Each row of numbers stands for one object and depends on some of the facts below. Use the named rows to name the rest.

Some facts about the objects:
K113 β [K464 K880 K694 K147]
K124 β [K647 K844 K393 K582 K561]
K142 β [K699 K135]
K153 β [K207 K149 K699 K648 K574]
K163 β [K76 K436 K353 K639]
K20 β [K168 K880 K420 K144 K348]
K208 β [K892 K235 K437 K749]
K226 β [K235]
K229 β [K244]
K264 β [K168 K422 K722 K157 K749]
K299 β [K315 K373 K185 K224 K395]
K305 β [K146 K731 K584 K149 K554 K699]
K354 β [K731 K584 K165 K54]
K371 β [K464 K694 K518 K39]
K380 β [K231 K485 K404 K14]
K382 β [K76 K231 K149 K481 K393 K321 K70 K164 K564]
K386 β [K76 K321]
K389 β [K800 K592 K185 K456]
K397 β [K146 K790 K751 K235 K437 K485 K876]
K399 β [K402 K579 K574 K582 K456 K621]
K405 β [K937 K485 K513]
K418 β [K722]
K620 β [K892 K843 K694 K144 K387]
K644 β [K735 K788 K654 K888 K561]
K663 β [K928 K235 K393 K900 K561]
K710 β [K460 K880 K420 K561]
K777 β [K735 K770 K212]
K854 β [K608 K647 K564 K138]
K916 β [K920]
K934 β [K979 K731 K402 K373 K393 K138 K561 K135]
K956 β [K198 K584 K275 K353 K674 K147 K963]
K959 β [K402 K825 K770 K372 K456]
K980 β [K76 K751 K844 K275 K582 K336 K513]
K142 Σ [K149 K770 K39 K725]
K153 Σ [K654 K275 K259]
K185 Σ [K818]
K208 Σ [K146 K348]
K229 Σ [K371]
K244 Σ [K937 K694 K354]
K251 Σ [K421 K790 K420 K579 K564 K725]
K269 Σ [K226]
K315 Σ [K460 K313 K757]
K321 Σ [K854 K956]
K373 Σ [K147 K404 K14]
K382 Σ [K198 K224]
K389 Σ [K393 K348 K357]
K395 Σ [K481 K147 K513]
K418 Σ [K76 K420 K916 K770 K702]
K437 Σ [K892 K404]
K518 Σ [K516 K582 K215]
K554 Σ [K769 K224 K299]
K604 Σ [K397 K212]
K608 Σ [K168 K393]
K639 Σ [K592 K564]
K644 Σ [K916]
K647 Σ [K810]
K648 Σ [K979 K146]
K663 Σ [K207]
K677 Σ [K825 K14 K513]
K692 Σ [K979 K654 K963]
K699 Σ [K264 K215]
K70 Σ [K963 K135]
K705 Σ [K402]
K722 Σ [K516]
K735 Σ [K464 K353]
K749 Σ [K854 K420 K826]
K800 Σ [K322 K980]
K87 Σ [K436]
K900 Σ [K757 K212]
K934 Σ [K582]
K957 Σ [K516 K843]
{K113 K138 K144 K153 K157 K163 K20 K207 K231 K305 K313 K353 K357 K437 K518 K574 K579 K582 K592 K644 K800 K825 K844 K854 K87 K916 K957 K959 K979 K980} Δ dromuk
{K124 K14 K142 K149 K173 K224 K226 K229 K259 K321 K322 K354 K386 K404 K405 K420 K421 K456 K460 K464 K481 K513 K516 K604 K608 K674 K692 K699 K70 K702 K722 K751 K76 K788 K810 K876 K888 K892 K928 K937} Δ bratror
{K135 K251 K264 K269 K315 K336 K348 K39 K393 K395 K399 K418 K422 K485 K554 K561 K564 K621 K639 K647 K654 K663 K677 K705 K735 K757 K769 K770 K826 K843 K900 K920 K934 K956} Δ tafisti
{K146 K147 K164 K165 K168 K185 K198 K208 K212 K215 K235 K244 K275 K299 K371 K372 K373 K380 K382 K387 K389 K397 K402 K436 K54 K584 K620 K648 K694 K710 K725 K731 K749 K777 K790 K818 K880 K963} Δ liper
Ψ 529 <- K113 K138 K14 K146 K153 K164 K165 K168 K185 K198 K20 K208 K215 K226 K229 K231 K244 K251 K259 K264 K275 K321 K336 K348 K372 K373 K382 K387 K389 K39 K393 K395 K397 K399 K418 K421 K422 K436 K437 K460 K464 K485 K516 K518 K54 K561 K564 K574 K579 K604 K621 K644 K647 K663 K674 K677 K694 K699 K70 K702 K705 K710 K725 K731 K735 K751 K770 K777 K788 K818 K825 K826 K843 K844 K854 K87 K880 K892 K916 K920 K934 K957 K979 K980
Ψ 709 <- K124 K149 K163 K224 K235 K269 K354 K380 K386 K404 K405 K513 K554 K592 K620 K722 K757 K800 K810 K876 K900 K928 K937 K956 K963
Ψ 358 <- K135 K142 K144 K207 K212 K299 K322 K353 K357 K648 K654 K692 K749 K769
Ψ 651 <- K147 K157 K173 K305 K313 K315 K371 K402 K420 K456 K481 K582 K584 K608 K639 K76 K790 K888 K959

Named rows:
K421: [ -1  -2   7   4  -7   0   0  -1   4   4  -2  -4  -3  -1   3   0  -5  12
  -6   3  -6   4   2   2   7   4   6   1   6   1 -11  10   2   4  -2   5
  -1   1   1  -5   1  -5   1   0   2   0   1   1   1]
K722: [ 11  -4  -4   3   5   0  -1   6  -4  -4  -5   3  12  -4   8  -6  15 -16
  13   1  -7  -7   4  -4  -2  -2   8  -1   3 -24   2 -14 -12  -1  -2   2
   1   3   9   1   7   5  -2   0  -4 -11   0  -2  -4]
K418: [-4 -3  6  6 -4  1  5 -2 -1  1 -3  0 -2  0  3 -2  2  2  1  6  4  2  0 -1
 -3 -1 13  4  3 -7 -6  1  1  0 -4 10 -4  0 -2  2 -2 -6 -5  4  7  7 -1  2
  5]
K592: [ 10  -5  -9   3   4   1   4  -2  -7  -2  -5   0   3  -7  -6  -3   5  -9
   4  -1   2 -14   6  -3  -4   3  10   1   8   0  -3 -10   8   6  -2  -4
  10   7   3   3  10   4   4   0  -4  -3   1   2  -1]
K87: [-1  1 -3 -1  2  1  3 -2 -1 -2 -2 -3 -2  0 -1  5 -1 -3 -1 -1  8  4 -1  1
 -8  0 -3  2 -1  4  6 -6  1 -3 -2  1 -1 -3 -2  4 -6  1 -1  3 -2  4 -2  2
  5]
K608: [ 0 -1 -4  6  8 -3 -3  1 -2 -1  3  9  3  1 -3  2 -1 10 -4  4 -1 -4 -3  1
  4 -8 -4 -4 -6 -4  3 -9  2 -1  2  2  1  4  1  9 -3  2  0 -2 -2  2  0  1
 -1]
K800: [  9  -2 -14   2   7   0   3   0 -10  -7  -4   3   5  -7  -5  -2  10 -19
  10  -2   7 -15   3  -5 -11  -1   7  -1   3  -4   4 -20   2   4  -3  -4
   6   6   2   9   4   8   6   2  -4  -3   1   2   1]
K735: [  1   0 -13   2   2  -1   1  -1  -5  -4  -5  -3   4  -4   0   2  -9   2
   3  -1   5  -3   0   2 -11  -2  -9  -2  -2  -1   9  -7   4   0  -1   6
  -3  -1   5   3  -2   4   8   1  -2   2  -2   3   4]
K663: [-8  5  6 -1 -3  0  2  3  5  3  3  4 -8  2 -3 -1 -4 -8 -1  1  4  7 -2 -3
 -1 -1 12  5  2  7 -7  4  3  2 -5 -1 -4 -5 -8  7 -1 -5  0  2  6  5  1 -3
  3]
K928: [  8  -2   2   1   2   0  -5   2  -5  -2   0   3   5  -4   2  -8  11 -11
   7   1  -3  -8   3  -4   2   1  10  -1   2  -8   1  -1  -4   2  -1  -5
   4   5   8   1   6   4   1  -2  -2  -8   2   0  -3]
K235: [ 11  -4   1  -1   9   0  -5  -3 -10  -3  -1   0   9  -3   5  -6  17 -12
  10  -1  -5 -16   3  -2  -1   2   6  -3  -3 -12   4   0  -7  -2   3  -2
   4   5   9  -4   3   4  -7  -1  -4  -9   1   0  -4]
K354: [  0   2  12   0  -3   0  -3   7   3   4   6   9  -3   0  -5 -10   7 -18
   4   1  -5  -6   3  -8   8   2  24   6   6  -3 -17   1  -3   8  -4 -12
   4   3  -4   5  12  -2   1  -1   5  -7   3  -4  -4]
K165: [-1  1 -1 -1  1  0 -2 -3 -1  1 -1 -4  1 -2  2  2 -2  3  0 -3  0  2 -2  2
  1  2 -4 -2 -1  4  4 11 -1 -3  1  0 -1 -2  2 -3 -7 -1 -3 -1 -4 -2  1  1
  2]
K564: [  2  -2   2  -6  -2  -1  -6 -10  -1   4   2 -11  -1  -3   1  -3  -6  11
  -9  -2   0   0   1   1  -3   5  -8  -1   1   0   5   9  16  -1   2  -2
   5   1   7  -6  -2  -8   3  -2   4   1   4   3   0]
K321: [  3  -2   4   0   0   0 -10 -11  -4   3   0  -4   1  -3   2  -6   2   8
  -3   1   1   0  -2   0   0   3  -1  -2   2  -7   8   3   7  -3   1  -2
   0   2  10  -1 -10  -6   0  -2   2   0   4   4   3]
K386: [  2   2  15  -1   1   0  -6   1   1   4   6   7  -3   0  -3 -14  12 -16
   5   2  -3  -8   1  -9  10   3  24   3   5  -7  -6  -1  -3   5  -3 -14
   4   2   0   5   7  -2  -2  -2   4  -7   6  -4  -1]
K620: [ -1   1  12   6   1   1   7  11   2  -2   0  12  -1   2   1  -2  17 -18
  12   3  -7  -3   3  -6   6   1  29   6   5  -3 -19   1 -17   4  -4   2
   0   2  -8   1  11   3 -13   3   6  -2  -1  -5  -5]
K275: [-3  1 -1 -5  3 -2 -4 -7  1  2  3 -7 -1 -1  2  4 -4  7 -4  1 -2  2 -1  3
  8  2 -3 -2 -7  6  8 14 -1 -5  4 -1  3 -2  3 -7 -8  2 -6 -1 -3 -2  1  1
 -1]
K481: [  1   1  14  -5  -2  -1  -6   2  -1   3   5   8  -2   7  -3  -3   0   9
  -5  -1  -4  -3  -3   2   6  -2 -15  -3  -4  -3   5   2  -1   0   4  -4
  -1   3  -1  -3   3  -1   1  -4  -2   5  -1  -2  -3]
K147: [  2  -2  14  -1  -3   0   0   3  -3   0   1   6   3   8   3   5   9  13
   0  -1  -8  -3  -2   5   6  -2 -16  -3  -8  -6   4   8 -10  -3   6   8
  -2   2  -7 -10   1   4  -9  -1  -2   3  -5   0  -3]
K710: [ -8   4   7   5  -5   0   7   5   7   0  -1   5  -5   4   0   6  -4  -3
   3   0   1  10  -1   0   8   1   9   4   3   6 -17   8  -4   2  -4   3
  -5  -4 -11   2  -2  -2  -2   2   4   4  -2  -4   3]

Name these rows:
No name comes twice in this set of rows, the named rows included.
[  7  -1   1   1   4   0   1   3  -6  -2   0   4   3  -3  -2  -6   9 -15
  10   3   2  -9   3  -6  -5  -2  12   1   3  -7  -1 -10  -2   2  -3  -3
   3   4   3   5   9   4   1   1   0  -4   1  -1  -2] | K269
[ 0 -2  2  5 -1  0  0 -6 -4  1 -3 -2 -1 -3  1 -1  1  6  1  5  6  1  0 -2
 -5 -1  9  2  3 -4  1 -1  5 -1 -3  6 -3  1  1  3 -2 -6  0  2  8  7  2  3
  7] | K251
[  3  -1  -8   7  10  -1   3   4  -2  -5  -1  10   7  -1  -2   5  -3   3
   0   0   3  -4  -1   2  -9 -10  -9  -4  -2  -6   0 -17   6   1   1   7
  -1   2  -1   9   3   2   7   0  -3   6  -3   1   2] | K315
[-10   6  -1  -1   3   0   4  -4   2   2   6   3 -12   0 -12   1  -4  -7
  -4   2  13   5  -4  -4  -1  -1  14   4  -1  16  -1  -3   6   1  -4  -7
   0  -3 -10  14  -7  -2  -1   4   4   6   0  -1   5] | K153
[  0   2  -4  -6  -4   1   5   1  -4  -3  -5  -3  -4   1  -7   7  -6  -1
   1  -7   9  -4  -1   5  -5   1 -18   0   0  12  11   3   5   3  -1  -1
  -2   0  -4   0  -1   7  11   1  -1   5  -3   4   3] | K825
[ -9   7  -1   1   0   0   1   3   9   2   2   5  -5  -1  -6   1 -13 -16
   0  -2   7   8  -1  -4  -7  -3  12   5   7   5 -12  -9   8   6  -5  -8
  -6  -6  -7  14   2  -8  10   0   3   2   3  -4   5] | K934
[ -8   4  11  -1   4   1   5  -1   7   2   9  13  -6   7 -10   0   3  -4
  -8   1   6   1  -2  -3   2  -4   9   3  -1   6  -8  -7   3   1   0  -7
   2   1 -14  10   3  -7  -4   1   2   7  -1  -4   2] | K305
[  0   1  -8   0   2   2   3  -3   1  -3  -3   0   3  -1   2   3  -3 -11
   3  -3   7   8  -1   2 -12  -2  -3   0   0  -5   6 -14   2  -4  -1   0
  -3  -4  -1   5  -7  -2   1   3  -1   2  -2   1   6] | K957
[  4  -1   3   1  -1   0  -2   8  -1   0   0   2   2  -1   0  -5   9 -11
   8   1  -7  -8   4  -4   5   2  15   2   3  -7  -5  -3  -4   5  -2  -4
   3   4   4   2  10   4   0  -1  -2  -8   2  -2  -4] | K810
[  1   2  12  -3   8   1   1  -2  -1   2   8   5  -4   2  -7  -8  13 -23
   3   0   4  -5   1 -10   1   3  23   6   4   1  -4  -7  -3   2  -2 -15
   5   2  -6   6   7  -3  -7   1   5  -4   2  -3  -1] | K163
[-1 -2  1  0 -5  0  1 -3  3  3 -2 -6 -3 -1  1  0 -3  7 -5  2  0  1  1  0
 -4  1  2  2  5  2  0  3  8  2 -1  5  0  0  1 -3  1 -6  1  0  3  4  0  2
  1] | K826
[  5  -3   1  -2   6  -1  -2   1  -4  -1   3  -2   1  -3   1  -3  11  -4
   3   3  -4 -10   3  -3   9   4  11   0  -2   0  -2   8  -7   0   2  -4
   9   5   4  -4   4   7  -8   0  -2 -11   1  -1  -6] | K963
[-11   5  -7  10  -2  -2   6   5   3  -2   0   7  -6  -3 -10  10 -12  -3
   4   2   7   1  -2  -2   4  -2  11   4   0  13 -14   2   1   6  -6   2
  -2  -2  -9  12  -2   3   6   3  -1   3   1  -2   5] | K389
[  0  -1  -5  -2  -1   1   3   3   5  -1  -6  -6   3   0  11   1  -4   3
   1  -2  -4   8   2   3 -10  -2 -10   0  -2  -7   7  -5  -4  -4   0   8
  -5  -5   2  -5   0  -1  -2   2   1  -1  -4   0  -3] | K843

Now the same objects, written a new way:
Some objects and their rows:
K164: [  0   7 -10 -10  -1  -1 -10   6   4   2   4  -5]
K584: [ -3   7  -8   4 -11   2   0   0  11  -8   4  -7]
K620: [ -2  -8   7  16   5 -14   4  10   7 -18   1  12]
K371: [ -5  -7   6  24  -3 -13   7   7   6 -20   1  10]
K380: [ -1  -2 -10   0   3   9   1  10   0 -23  -4  20]
K757: [  3   4  -1   7 -12   1   4  -2   0  -3   0  -6]
K393: [  6   3 -11 -10  -4   8  -1   2  -6   2  -4   2]
K142: [-13  -8  15   0   9   3  16 -12   3  -5  -7   7]
K420: [ -8   6  13  19 -10  -5   8  -1 -16   2   1   0]
K207: [  9  13  -1  -9 -13   3   6 -12  16  -1   4 -15]
K647: [-1 -4  3 -3  2 -4 -2 -4  1  9  0 -8]
K321: [-9 -3  7 -4  9  1 -4 -5 -8 15 -1 -2]
K113: [ -6 -18  21  19  16 -19   4   4  -2  -1   1  12]
K916: [ -5  -3   0  -1  13  13   2   8 -20  -9  -6  27]
K224: [  1   5  -1   8 -10   6   1  -2  -6   0   0  -2]
K928: [ 2  1  2  4 -4  0  2 -4 -3  1 -1 -3]
K937: [ 1  2 -1  7 -8  5  0 -3 -4  0  0 -3]
K386: [-10  -8  -7   3   6  24   6  -2 -12 -15 -13  23]
K70: [-1 -6  4 -4  6 -7 -4 -3  3 16  0 -6]
K561: [ 4 -1 -2 -3  1 -2  0  2 -4  4 -1  0]
K185: [-1  3 -5 -8  3 -9 -9  5  8  4  5 -8]

Which object is each row?
No name comes twice in this set of rows, the named rows included.
[  3   9   9 -10  -4 -22   5  -5  23   2  10 -17] | K749
[  4   5  -6   5 -10   6   2  -5   3  -7   2  -5] | K313
[ -6  -3  -6  -4  12  21   1   7 -23 -12  -9  29] | K854
[ 14 -14  -9 -12  16 -15   0  18   7 -16  -3  25] | K208
[ -2   0   6   5   1 -21  -9   6   8   7   7 -10] | K880
[  4   5  -7  -8  -7   6   9   2  16 -21  -1   6] | K299
[ -2  -7  12  11  -1 -10   1  -5   2   6   1  -8] | K722
[ -2  -6   7   9  -4  -6   5  -8   9   4  -1 -10] | K608
[ -5 -12   3  -4  19   6   3   6 -13  -6  -6  24] | K644
[ -4  -6  -8  -2  10   5  -3  10  -2 -13  -4  19] | K777
[ -3 -16  16  14  15 -12   3   5  -2  -3  -1  13] | K20

